How the points are linked:
tane te beri
tane ni suda
tane ge mero
ruvu te lonu
ruvu ni bubo
ruvu ge kine
sidi te katu
sidi ni sidi
sidi ge vuva
susu te deme
susu ni vade
susu ge dipe
tozu te vizu
tozu ni kene
tozu ge kizi
gemi te zuku
gemi ni mero
gemi ge tane
dipe te doba
dipe ni kiti
dipe ge beri
lene te naru
lene ni rolu
lene ge nopo
rolu te tori
rolu ni gemi
rolu ge kana
mero te veli
mero ni pila
mero ge suda
seto te kiga
seto ni tozu
seto ge kene
befa te dipe
befa ni ruba
befa ge doba
kiti te nebi
kiti ni panu
kiti ge deme
guto te fovi
guto ni dalo
guto ge katu
gova te vade
gova ni gemi
gova ge gemi
revo te panu
revo ni doba
revo ge kevo
vade te befa
vade ni beri
vade ge zuku
bere te gova
bere ni fovi
bere ge vade
vomi te zure
vomi ni vuva
vomi ge tala
vapu te ruvu
vapu ni lobo
vapu ge lonu
tala te padi
tala ni dodo
tala ge neno
paza te feti
paza ni tiso
paza ge lene
zure te sidi
zure ni pila
zure ge seto
daso te kaso
daso ni nese
daso ge suda
dodo te nefe
dodo ni tiso
dodo ge pila
nebi te guto
nebi ni kiga
nebi ge fovi
vilu te lonu
vilu ni dodo
vilu ge suno
pila te tuti
pila ni zure
pila ge tala
kama te kene
kama ni gemi
kama ge nefe
mufu te lene
mufu ni finu
mufu ge naru
padi te kiga
padi ni guto
padi ge nese
finu te rolu
finu ni ruba
finu ge tori
deme te bere
deme ni gemi
deme ge gova
pite te suno
pite ni feti
pite ge kara
dizi te vida
dizi ni befa
dizi ge bubo
kiga te nese
kiga ni fovi
kiga ge nebi
kine te lobo
kine ni kevo
kine ge zosu
vena te kevo
vena ni bubo
vena ge nova
tiso te seto
tiso ni seto
tiso ge zure
bubo te feti
bubo ni naru
bubo ge mufu
nova te nota
nova ni mufu
nova ge diga
doba te tori
doba ni kiti
doba ge panu
lonu te feti
lonu ni vena
lonu ge lobo
ruba te dizi
ruba ni kilu
ruba ge vida
katu te tala
katu ni tala
katu ge dalo
vida te revo
vida ni dipe
vida ge kilu
zuku te tane
zuku ni veli
zuku ge beri
tori te kana
tori ni vida
tori ge gemi
vino te tozu
vino ni vilu
vino ge katu
fovi te katu
fovi ni neno
fovi ge gova
neno te kama
neno ni pila
neno ge dodo
suda te daso
suda ni doba
suda ge kaso
kara te dodo
kara ni ruvu
kara ge feti
kene te vino
kene ni kizi
kene ge tozu
nopo te finu
nopo ni kana
nopo ge rolu
nefe te pila
nefe ni vomi
nefe ge kizi
vuva te lobo
vuva ni vizu
vuva ge vino
lobo te rolu
lobo ni nova
lobo ge vena
beri te mero
beri ni daso
beri ge gemi
panu te kiti
panu ni bere
panu ge susu
veli te kiti
veli ni padi
veli ge fovi
gefi te panu
gefi ni deme
gefi ge kiti
kilu te befa
kilu ni gefi
kilu ge dipe
dalo te neno
dalo ni nefe
dalo ge pila
tuti te tiso
tuti ni sidi
tuti ge vomi
diga te mufu
diga ni nopo
diga ge lene
suno te kara
suno ni vapu
suno ge tozu
feti te vapu
feti ni naru
feti ge ruvu
nota te bubo
nota ni lene
nota ge diga
zosu te vena
zosu ni ruba
zosu ge zure
naru te nopo
naru ni tori
naru ge finu
kana te ruba
kana ni deme
kana ge dizi
vizu te kizi
vizu ni tuti
vizu ge vilu
kevo te nova
kevo ni finu
kevo ge nota
kaso te padi
kaso ni dipe
kaso ge padi
kizi te vilu
kizi ni bubo
kizi ge vapu
nese te nebi
nese ni katu
nese ge guto

The rows follow the links: the fewer symbols apart two points are, the more alike their rows tend to be.

Known rows, each with its point:
[ -34   19  -15   53  -41   77  -28  -68  -94  -12   32  111    2   40   10   66  -34   -7  -41   25  -30   36   47   -3   49   -8  -67   -6  -41  -52  -72  -18  -85   30   64  -57  -10  -79   18    1   17   23   14   20   16  -48  -41  -10] -> daso
[  12    4   60  -38  -15   11  101   37  -19 -132   33  -18  -62    5    8    6    4  -30   -6   -6   74  -39   68  -16  -97  -58   -9  -13    3   82  -13    6   20   48   37   53  -69   16   10   10   16  -23  -79  -32   24  -52   36   14] -> kizi
[ -59   58  -65  -40  -57  -82  -83   -5   25  -43  -51  -20   18    8    2   12   -4  -75  -48  -21   -5  -20  -58   34   -3   19   46   41   40  -50   56   48   30   41  -69   33   32   10   57  -14  -12   30  -50   33  -82   73  -13   19] -> gefi
[ -31   60   63  -19  -23   16   86   50   -2 -104   32  -23  -65   -2  -13   26   -4  -12  -11  -10   46  -42   53   -3 -146  -34   10  -20  -16   55   -1  -68   35   32   50   62  -30    4   15   -9   59  -11  -98  -57   22  -40    0    2] -> vizu
[ -72   67   87   -8  -25   33   52   56   15   11   36  -36  -73  -17  -37   12  -17    9   22   -9  -17  -47   34   11 -123    7   23    0    1  -20   19 -121   49  -43   38   24   -9    8   14   -9   57    8  -60 -106   62  -41  -22   24] -> vuva
[  61    2  -40   68   -3   50   53  -41 -109   65  -11   61  -18   25   20   18   -2   -6  -59  -15  -40  -13   54   49   30   69  -48  -24  -10  -29  -71  -48  -67   19   22  -85  -22 -120   34  -38   39    7   29   37   31    4  -46  -22] -> mero
[ -36   69   29   43   35   -6  -44   20   66   82  -10  -46   15  -30  -34  -23   36    4   38    1  -40   27    5    4 -103   95   44  -15  -33  -32   10 -127   44  -32   46    7   79    5  -11  -68   59   18   36  -88   54   16  -26   34] -> zure
[  74  -28  -18    1  108  -15    8   -2   62   22  -18    4   30  -35  -42   29   33  110  -18   41  -33   11  -69  -30   64  -69  -17  -19  -86   28   12   -8   19  -69  -31   75   68   23  -42   35    6  -24   31    4   27   16  -47  -78] -> lene
[ -78   54    8 -105  -90  -76  -30   12   40   12   -4   50    6   60   25  -31   57  -14   -4   39   74   65   -9   26  -29  -26  -23  -28   26  -31   13  -18  -19   40  -63  -65  -72   12  -11  -31  -33  -14  -36   -9  -96  -12  -50   54] -> vida
[  40    4  -68   87  -35   59  -22  -29 -119   16  -19   51   19   16   -1   30  -50  -40  -36  -53  -45  -74   -2  -30   86   53    1   36   33  -51  -49  102  -42   47   15   -9    0  -42   42  -12   31   57   16   78   11   16  -12  -50] -> veli
[  54   -4  -40   48   -7   52   69  -41 -117   42  -19   57  -27   32   24   25    6   -2  -65   -4  -31  -12   39   60   35   38  -58  -25   -3  -23  -61  -46  -75    6   10  -83  -15 -125   35  -29   18   -6   11   52   20    9  -38  -20] -> tane
[  43   10  -48   55  -20   29   60  -38 -122   39  -14   60  -23   24   31   28    3  -18  -89    0  -28  -20   26   54   37   57  -53  -12   -1  -34  -58  -37  -65   28    0  -94  -25 -123   57  -27   21    9    8   54    5   13  -46  -31] -> beri
[ -23   51  -86  -12  -59  -70  -40  -12   -7  -35  -76  -19    0   14    8    9  -11  -83  -81  -25  -19  -40  -60   50   13   49   45   47   51  -42   37   39   25   40  -77    5   21  -21   76  -19   -8   31  -56   48  -72   99  -19   13] -> susu
[   7   43   54  -21  -23    3   98   41  -13 -115   27    9  -42   14  -23   16   21   -6  -18  -17   67  -45   38  -41 -103  -54    9  -30  -24   58  -23   16   21   67   38   91  -56   14    2   -3   63    2  -95  -14    7  -34    3  -33] -> kene
[ -99    4   52  -38  -47    8    0   25   38   79   23  -26  -47    1    7  -17  -32   22   56   17  -45   35   25   53   -7   -3   -4   12   52  -52   50 -127    3  -95  -22  -88  -10   -5   -1   25  -61  -14    9  -81   23  -45   -2   74] -> zosu
[-137   63  -27  -65  -91  -64  -76  -17   25    2  -27   19  -18   36   -3   31  -13  -29  -28   28  -12   27  -52   55   11  -30   13   21   31  -85   59  -37    1   -9  -69  -22    7   16   42   10  -52   19  -44   -2  -70   15  -46   51] -> revo

Each walk starts at a row. The symbols on each line, taken left to right, move it on to the next point.
Answer with the point's row; about right is enough.
[  94  -33   -6  -43   82  -34   76   35   37   64  -27   14   11    2  -17   -7   75  114  -20   30   14  -10  -61  -16   65  -59  -51  -40  -48   37   -3   -5    5  -43  -85    6  -20   20  -50    7  -19  -37   13    8  -18   10  -67  -75]
ni ge ni ni ni -> [ -52   58  -75    1  -57  -58 -101  -29   -6  -37  -51   -3   21    6   -8   28  -36  -72  -51  -28  -31  -36  -61    3   21   29   57   46   24  -70   42   73   27   47  -35   53   43   10   63  -10  -12   56  -44   56  -57   65   -3   10]
ge te ge te -> [ -63   57   -9  -90  -97  -76  -28   16   12   12   -6   41   -3   66   38  -26   51  -37  -14   31   66   45   -9   53  -31   -4  -16  -21   32  -32    3  -27  -24   48  -65  -92  -70   -3    8  -30  -27   -9  -36   11  -96    0  -48   57]
[  55   24  -75   14  -42  -25   53    0  -82   16  -67    1  -16   14   25   11   -4  -58  -91  -45  -22  -72  -23   66   37   70   13   24   61  -23  -16   37  -18   34  -71  -32  -27  -59   70  -28    5   12  -33   78  -48   88  -29  -22]
te ni te te ni -> [ -83   81  -43  -55 -104  -58  -54  -30  -25  -18   -6   70    3   61   25   19   27  -63  -52   27   32   52  -12   40  -12    6   -9   -4   24  -66    4  -13  -26   65  -41  -61  -30  -29   40  -17   -6   13  -45   32  -91    5  -51   49]
ni ni te ge ge ge te -> [  79  -14  -54   58   -3   27   81  -18 -121   39  -35   32  -29   25   25   14   -5  -19  -86  -21  -34  -48   11   51   54   51  -39   -6   19  -19  -54  -15  -55   18  -17  -59  -24 -111   45  -25   15    6    7   61   -1   31  -47  -43]
[  -4   31   46  -34  -13   11   80   38  -19 -146   30    1  -47    5   -9   23   10  -20  -20  -10   71  -43   43  -30 -110  -59    3  -21  -30   56  -21   18   28   68   38   85  -39   15    5   10   56  -12  -91  -15    7  -41   11  -14]
te te ge ni te te -> [  48    5  -24  -86   17  -72   53   19   44   44  -26   41   27   39    6  -23  105   68  -26   40   59   20  -50    5   33  -55  -35  -51  -37   15   -9   -3  -11   18  -93  -29  -59   15  -39  -11  -21  -39  -15   11  -72   11  -84  -45]
te te ni ge ni ni ge te -> [  37   20  -74   -7  -27  -66    1   18  -23    0  -86  -42   -4    7    3   -8   -8  -53  -68  -33  -15  -84  -73   32   22   43   52   32   51  -26   27   79   26   25  -84   49    4   -1   53  -22   -1   20  -42   63  -56  107  -12  -36]
[  97   -1   27    3   13   -6  131   73  -27   39   -2  -38   -1    5   -1  -65   50    5   22  -65   58  -76   40  -37  -51   39   29  -41   38   67  -57   43    6   55   -6    2  -78   18   -7  -53   54  -18  -27  -12   12    4   10  -32]
te ge ge ge ge ni ni -> [  24  -98   22  -55   68    2   29   -3   54  -46   12  -20  -20  -23   15    6   -8   70    7   58  -16   67    0   36   51 -106  -42    6  -34   66   53  -37    3  -91  -33   -1    6   13  -32   94  -86  -69   35  -14   13  -33   37   -1]
ge te ni ge te ni -> [ -79   71  -17  -96 -101  -79  -51   10   29   13   -1   38   -3   55   30  -16   55  -48   -2   36   53   50  -18   48  -30  -17   -7  -20   32  -48   16  -10   -7   63  -63  -62  -54   20    7  -30  -31   -7  -42   -6  -97  -10  -31   70]
[   5   56    3   32   66  -32  -57   -9   72  -10  -13  -24   36  -38  -39   20   34  -13   -4   12  -12   46  -14  -20 -103   53   31  -28  -94    9   -7  -86   47    3   70   74  107    0  -12  -44   94   11   20  -34   27   36  -19    8]
te ge te ge te ni te -> [  54   -1   52   29   26   -2   41   65   23   80    8  -60   23  -19    1 -103   65   -1   91  -41   44  -22   52  -37  -83   95   38  -42   34   48  -34  -28   29   25   20  -32  -32   28  -43  -68   45  -18   22  -55   23   -4   30   26]
ni ni ni ni ni -> [ -63   72   55   29   -2   11  -43   33   51   85    1  -41   -6  -21  -38   -8   -5   10   40   -6  -50   -3    5   -3  -84   75   27    0  -19  -39   18 -123   51  -52   39   13   61    9   -2  -44   66   34  -10  -86   64    1  -25   18]
[ -34   21  -27   57  -31   63   -8  -71  -94   -5   28  104   -9   44   14   64  -15  -13  -65   24  -10   42   38   18   34   16  -66  -23  -38  -54  -57  -48  -85   19   51  -74  -13 -103   28   -9   28   29   15   35   16  -42  -49   -4]
ni ni te te te -> [  28  -18   -8   53   -8   38  -40    7  -38   17   -8  -27   52  -10  -26  -28  -47   -8   43  -74    3  -91  -20  -91   78   25   51   48   49  -15  -14  159    6   43    6   57  -11   69   -5  -12   12   63   13   31   12   20   27  -57]
te ge ni te ni ni -> [  34   13   22   45   39    4  -18   25   35  124    2  -50   35  -25    2  -67   48    2   78  -24  -10   13   36  -14  -63  111   39  -29   17    4  -26  -63   14    1   41  -43   26   12  -32  -80   59    0   60  -52   45   19   22   40]
[ -66   36   13 -102  -70  -75   -2   32   49   39    7   32   -4   51   11  -37   75   12   25   43   68   59    2   28  -19  -32  -23  -40   27  -26   21  -35   -4   25  -71  -78  -83   25  -27  -23  -34  -38  -19  -28  -75  -28  -41   52]
ni ge te ge -> [ -61   54  -84  -20  -49  -54  -95  -10    7  -42  -59  -26    9    1   -3    9  -35  -76  -59  -10  -32  -31  -75   28    8   36   53   43   38  -56   49   34   41   31  -55   50   52    7   74  -12  -13   43  -40   48  -73   75  -15   14]
ni ge ge te ge ge ni -> [-103   72  -64  -44  -94  -54  -79  -28  -14  -26  -33   59    4   59   10   49   15  -60  -59   35   10   46  -49   54   -5    2  -15    0    0  -83   20  -18  -10   50  -43  -33    4  -29   44  -11  -21   28  -40   24  -80   20  -59   43]
